Here is a tiny trained network, its code and every weight. The questions are about switching its units off for an input and a class, where a switched-off unit gives its printed mean instead of its output.

import numpy as np


def w(rows, s, z=0):
    codes = np.array(rows[::2]) - 128.0
    scale = np.full(codes.shape[1], s)
    scale[-1] = z or s
    return codes * scale


def norm(h):
    return h / np.sqrt((h * h).mean(-1, keepdims=True) + 1e-5)


def f(y):
    return np.maximum(y, 0)


def log_softmax(a):
    a = a - a.max(-1, keepdims=True)
    return a - np.log(np.exp(a).sum(-1, keepdims=True))


def net(x, mask):
    res = np.array(x, float).reshape(1, 8) / 4 @ E
    u = 0
    for l in range(3):
        y = f(norm(res) @ A[l][:, :-1].T + A[l][:, -1])
        res = res + np.where(mask[u : u + 13], y, B[l][:, -1]) @ B[l][:, :-1]
        u += 13
    return log_softmax(norm(res)[-1] @ U[:, :-1].T + U[:, -1])


A, B = {}, {}
E = w([
[128,126,130,128,128],'x0',
[127,128,125,131,127],'x1',
[135,215,96,157,141],'x2',
[131,126,132,124,130],'x3',
[194,177,156,57,58],'x4',
[129,136,194,156,134],'x5',
[127,130,129,130,124],'x6',
[8,167,146,89,89],'x7',
],0.0016)
A[0] = w([
[133,47,171,85,152,73],'0.n0',
[94,103,21,49,127,126],'0.n1',
[126,129,127,128,128,122],'0.n2',
[143,201,113,134,177,75],'0.n3',
[124,75,200,111,134,148],'0.n4',
[117,129,125,133,116,110],'0.n5',
[197,105,110,164,152,253],'0.n6',
[151,101,5,39,160,112],'0.n7',
[141,203,151,150,190,134],'0.n8',
[135,139,241,162,157,39],'0.n9',
[129,167,123,133,165,106],'0.n10',
[139,198,127,124,163,90],'0.n11',
[135,65,161,90,144,73],'0.n12',
],0.0034,0.0023)
B[0] = w([
[133,121,44,173,46,159],'0.n0',
[140,151,227,208,101,182],'0.n1',
[130,128,129,127,130,128],'0.n2',
[120,84,76,137,60,156],'0.n3',
[126,148,61,169,79,173],'0.n4',
[127,127,133,111,136,130],'0.n5',
[45,177,150,91,119,253],'0.n6',
[127,166,249,238,84,182],'0.n7',
[110,66,70,144,34,179],'0.n8',
[122,197,229,252,83,146],'0.n9',
[127,103,99,141,86,146],'0.n10',
[120,90,77,134,74,154],'0.n11',
[126,118,66,157,71,149],'0.n12',
],0.0032,0.0029)
A[1] = w([
[62,75,117,216,132,251],'1.n0',
[138,127,149,105,125,101],'1.n1',
[113,96,156,134,105,178],'1.n2',
[243,100,93,139,194,137],'1.n3',
[159,147,147,118,60,226],'1.n4',
[254,104,102,182,168,223],'1.n5',
[146,136,156,93,125,94],'1.n6',
[113,95,152,136,106,177],'1.n7',
[245,102,102,181,153,251],'1.n8',
[128,128,128,128,129,126],'1.n9',
[88,178,115,98,148,99],'1.n10',
[149,138,140,112,65,195],'1.n11',
[128,128,128,127,129,126],'1.n12',
],0.003,0.0012)
B[1] = w([
[210,183,116,87,141,253],'1.n0',
[133,135,120,133,138,133],'1.n1',
[157,157,106,149,137,168],'1.n2',
[4,106,180,40,104,140],'1.n3',
[136,131,89,151,203,216],'1.n4',
[7,132,158,79,78,167],'1.n5',
[136,144,116,134,153,137],'1.n6',
[156,154,109,148,137,168],'1.n7',
[5,153,142,100,91,176],'1.n8',
[128,128,128,128,128,128],'1.n9',
[109,61,156,120,111,140],'1.n10',
[137,133,93,153,196,198],'1.n11',
[128,128,128,128,128,128],'1.n12',
],0.0033)
A[2] = w([
[240,154,158,37,96,90],'2.n0',
[76,139,105,87,150,120],'2.n1',
[127,189,84,153,162,196],'2.n2',
[221,157,84,191,147,124],'2.n3',
[57,50,88,222,254,166],'2.n4',
[135,117,124,129,120,116],'2.n5',
[149,31,147,134,99,157],'2.n6',
[117,165,201,129,197,125],'2.n7',
[144,76,165,120,131,155],'2.n8',
[66,160,168,71,158,120],'2.n9',
[178,41,128,144,101,105],'2.n10',
[101,240,74,111,133,253],'2.n11',
[173,177,160,47,32,156],'2.n12',
],0.0027,0.0016)
B[2] = w([
[122,191,77,149,208,140],'2.n0',
[139,115,155,111,129,144],'2.n1',
[163,67,162,80,114,199],'2.n2',
[61,92,166,52,154,172],'2.n3',
[200,253,96,77,140,157],'2.n4',
[129,125,120,131,122,129],'2.n5',
[95,154,85,133,77,132],'2.n6',
[162,85,79,95,91,145],'2.n7',
[88,144,122,112,111,128],'2.n8',
[117,77,155,98,153,151],'2.n9',
[99,133,90,143,86,131],'2.n10',
[160,23,162,120,136,253],'2.n11',
[104,150,70,195,209,170],'2.n12',
],0.0029,0.0046)
U = w([
[2,119,175,63,130,201],'0',
[173,228,69,100,229,125],'1',
[140,184,197,209,91,57],'2',
[118,109,15,159,49,2],'3',
[161,77,148,125,137,209],'4',
[159,85,141,123,138,206],'5',
[159,88,139,120,133,91],'6',
],0.0082,0.00081)

Each question gives the input, the list of numbers given to net, and the class t.
The units are the neurons (one row each of A and B). Each row of codes is followed by its name. A weight is (code - 128) times the scale printed after its matrix; where a second scale follows, it is the last column's (A, B and U).
mask holds one flag per neuron, layer by layer. A switched-off neuron (its flag False) gives its mean, the last column of its row in B, instead of its output. The means were averaged over made-up inputs and are rounded, as every weight is.
A unit's drop is (log p(t) with every unit on - log p(t) with that unit switched off) / (log p(t) with every unit on - log p(t) with every unit switched off).
The circuit of an input: a set's keep is (log p(t) with only the set's units on - log p(t) with every unit switched off) / (log p(t) with every unit on - log p(t) with every unit switched off). Starting from the 12 units with the biggest drops (on a tie, the unit counted first), units are removed one at a time, each time the one whose removal leaves the highest keep (on an exact tie, the one counted first), for as long as the keep stays at least 0.8.
units of the circuit, in order: the units of the circuit, biggest drop first
unit that matters most: the unit with the biggest drop
k most important neurons: the k neurons with the biggest drops, biggest first
top k neurons in layer l: the k neurons of layer l with the biggest drops, biggest first
input [-7,5,5,-2,-5,0,-6,2], class 4: most important neuron : (1.n0)
input [-3,3,-3,-5,8,-1,0,-8], class 0: 3 most important neurons : (1.n5; 1.n8; 1.n3)
input [-1,0,-7,7,0,6,4,-7], class 0: units of the circuit, in order : (1.n8; 1.n5)
input [-4,8,5,-2,-7,1,-6,-8], class 0: units of the circuit, in order : (1.n5; 1.n8; 1.n3)
input [-4,5,-3,4,-3,8,-4,-4], class 2: units of the circuit, in order : (0.n9; 2.n11)
input [7,4,-4,1,7,-3,5,-4], class 1: units of the circuit, in order : (2.n0; 2.n12)
input [1,3,5,5,-6,-8,1,3], class 2: 3 most important neurons : (0.n1; 0.n7; 1.n4)
input [-3,4,-1,-1,-3,7,6,-7], class 0: units of the circuit, in order : (1.n5; 1.n8)
input [-6,0,-3,4,-4,6,2,-6], class 0: top 2 neurons in layer 0 : (0.n7; 0.n1)
input [-5,-8,4,-7,-8,-2,-8,7], class 1: units of the circuit, in order : (2.n4; 0.n6; 1.n0)
input [-1,6,-8,2,2,7,-4,-1], class 3: units of the circuit, in order : (0.n0; 0.n4; 2.n11)
input [-3,3,-5,8,-2,-8,0,5], class 2: 3 most important neurons : (0.n1; 0.n7; 2.n11)
input [-1,-3,-6,-6,0,1,-1,-2], class 3: 3 most important neurons : (0.n0; 0.n12; 0.n4)
input [-7,8,-4,-4,8,-8,-4,7], class 1: most important neuron : (0.n6)
input [5,-6,2,-3,-6,-7,7,1], class 2: 2 most important neurons : (0.n1; 0.n7)
input [-7,3,5,-5,-4,4,4,4], class 4: 4 most important neurons : (1.n0; 0.n6; 2.n11; 1.n8)
input [3,3,-2,2,3,-3,6,-7], class 0: 2 most important neurons : (1.n5; 1.n8)
input [-7,-1,3,6,-6,-6,-5,4], class 4: 2 most important neurons : (1.n0; 1.n4)
input [-7,-6,-2,4,2,5,-8,6], class 4: top 3 neurons in layer 0 : (0.n6; 0.n4; 0.n7)
input [-4,-3,-1,1,8,1,2,-6], class 1: top 4 neurons in layer 2 : (2.n0; 2.n12; 2.n3; 2.n2)
input [1,1,-8,5,0,6,-8,7], class 3: unit that matters most : 0.n4
input [2,1,4,1,1,-6,-7,-1], class 2: top 2 neurons in layer 0 : (0.n7; 0.n1)
input [-5,-1,5,-4,-8,-8,-8,1], class 1: top 2 neurons in layer 2 : (2.n4; 2.n3)
input [6,7,1,0,7,0,8,2], class 1: 2 most important neurons : (2.n0; 2.n12)
input [2,8,2,1,3,4,-4,6], class 6: 3 most important neurons : (0.n6; 1.n8; 1.n5)
input [-2,7,-3,2,1,-8,-4,5], class 2: top 2 neurons in layer 0 : (0.n1; 0.n7)
